Below are the code and all the weights of a small trained network. Each question names an input and a class and asks about switching units off, where a switched-off unit gives its printed mean instead of its output.

import numpy as np


def w(rows, s, z=0):
    codes = np.array(rows[::2]) - 128.0
    scale = np.full(codes.shape[1], s)
    scale[-1] = z or s
    return codes * scale


def f(y):
    return np.maximum(y, 0)


def log_softmax(a):
    a = a - a.max(-1, keepdims=True)
    return a - np.log(np.exp(a).sum(-1, keepdims=True))


def net(x, mask):
    res = np.array(x, float).reshape(1, 7) / 4 @ E
    y = f(res @ A[0][:, :-1].T + A[0][:, -1])
    res = res + np.where(mask, y, B[0][:, -1]) @ B[0][:, :-1]
    return log_softmax(res[-1] @ U[:, :-1].T + U[:, -1])


A, B = {}, {}
E = w([
[113,114,129,141,141,116,118,118,151,142,149],'x0',
[15,94,238,50,52,86,129,114,12,70,158],'x1',
[48,50,93,112,132,205,188,210,111,150,109],'x2',
[158,108,34,61,68,177,99,34,133,42,153],'x3',
[88,123,82,160,129,100,104,89,61,151,37],'x4',
[92,150,193,217,44,174,134,129,191,88,81],'x5',
[112,97,130,148,159,104,118,118,163,128,144],'x6',
],0.011)
A[0] = w([
[152,158,147,179,156,133,130,174,120,169,133,74],'n1',
[209,159,44,190,170,172,132,156,177,167,105,3],'n2',
[108,143,167,234,58,219,114,120,213,93,96,75],'n3',
[198,127,165,76,133,181,145,193,195,102,213,14],'n4',
[219,203,149,149,125,57,91,73,157,147,106,68],'n5',
[129,152,177,196,168,75,140,214,97,183,65,52],'n6',
[181,126,70,34,226,117,110,158,110,182,170,88],'n7',
[127,99,11,144,71,181,97,53,151,90,122,88],'n8',
[104,70,80,92,135,217,170,215,166,153,104,6],'n9',
[83,77,76,166,143,166,131,154,116,140,96,113],'n10',
[100,126,41,202,130,95,94,79,57,163,37,46],'n11',
],0.012,0.0034)
B[0] = w([
[161,137,106,89,131,164,142,87,180,110,127,189],'n1',
[44,96,215,50,87,104,124,135,86,117,126,254],'n2',
[171,91,47,106,147,37,189,183,44,164,103,249],'n3',
[85,172,191,176,129,156,140,150,232,196,46,201],'n4',
[122,161,110,250,121,175,78,95,71,73,184,228],'n5',
[155,95,72,23,151,181,98,82,183,108,163,246],'n6',
[170,91,54,129,126,65,182,173,73,142,98,225],'n7',
[155,108,106,36,177,183,106,93,195,123,164,224],'n8',
[151,175,124,232,123,132,68,71,83,69,183,214],'n9',
[142,178,146,203,115,130,87,97,111,102,156,191],'n10',
[108,165,203,188,113,124,188,205,208,192,70,230],'n11',
],0.012,0.018)
U = w([
[175,90,31,144,157,50,165,135,79,161,106,66],'0',
[173,114,80,72,172,198,114,60,203,119,170,53],'1',
[125,166,121,239,136,141,77,61,90,81,186,80],'2',
[114,167,156,187,145,147,144,138,211,198,68,253],'3',
[2,54,231,59,78,82,91,93,51,86,148,168],'4',
],0.01,0.0068)

Each question gives the input, the list of numbers given to net, and the class t.
The units are the neurons (one row each of A and B). Each row of codes is followed by its name. A weight is (code - 128) times the scale printed after its matrix; where a second scale follows, it is the last column's (A, B and U).
mask holds one flag per neuron, in row order. A switched-off neuron (its flag False) gives its mean, the last column of its row in B, instead of its output. The means were averaged over made-up inputs and are rounded, as every weight is.
A unit's drop is (log p(t) with every unit on - log p(t) with that unit switched off) / (log p(t) with every unit on - log p(t) with every unit switched off).
The circuit of an input: a set's keep is (log p(t) with only the set's units on - log p(t) with every unit switched off) / (log p(t) with every unit on - log p(t) with every unit switched off). Starting from all 11 units, units are removed one at a time, each time the one whose removal leaves the highest keep (on an exact tie, the one counted first), for as long as the keep stays at least 0.8.
circuit, biggest first: the units of the circuit, biggest drop first
unit that matters most: the unit with the biggest drop
k most important neurons: the k neurons with the biggest drops, biggest first
drop when u is switched off: that unit's drop, to one decimal
input [-8,-3,-2,3,7,2,8], class 3: circuit, biggest first : (n11)
input [3,-6,-3,6,8,-4,-2], class 3: 2 most important neurons : (n11; n6)
input [8,6,7,3,-4,6,8], class 2: 3 most important neurons : (n2; n9; n7)
input [-7,2,2,1,2,5,-5], class 0: 2 most important neurons : (n2; n3)
input [-6,8,7,-8,-7,1,-8], class 1: circuit, biggest first : (n6; n2)
input [-3,-2,-5,-1,-3,1,-6], class 2: 2 most important neurons : (n5; n11)
input [2,-5,-1,6,-8,-6,-8], class 3: 2 most important neurons : (n4; n3)
input [-2,-2,6,-6,-7,7,8], class 0: 4 most important neurons : (n3; n11; n8; n5)
input [5,-2,-2,-5,-4,5,-4], class 0: 2 most important neurons : (n3; n8)
input [1,-2,7,6,4,1,4], class 2: 3 most important neurons : (n9; n10; n6)
input [-4,-8,3,-8,-5,-7,6], class 1: 4 most important neurons : (n6; n1; n3; n4)
input [5,8,-3,-5,-1,-8,7], class 0: 2 most important neurons : (n2; n7)
input [-2,2,5,3,-2,0,-7], class 2: 3 most important neurons : (n2; n6; n9)
input [8,0,-2,-8,-8,-3,-7], class 1: unit that matters most : n6
input [-2,4,-5,-6,-1,2,-6], class 1: 3 most important neurons : (n6; n2; n9)
input [-3,1,5,4,6,4,-2], class 3: 4 most important neurons : (n11; n5; n6; n7)
input [6,-4,7,5,-5,8,-1], class 0: 2 most important neurons : (n3; n5)
input [0,1,8,5,0,3,-3], class 2: drop when n9 is switched off : 1.3
input [5,-3,4,-6,3,3,2], class 1: drop when n6 is switched off : 1.1
input [-2,2,8,-2,-6,1,-1], class 2: drop when n6 is switched off : 0.0
input [-7,-4,-8,-6,-6,-3,5], class 2: circuit, biggest first : (n5)
input [8,-4,2,0,6,-4,8], class 3: drop when n11 is switched off : 2.0
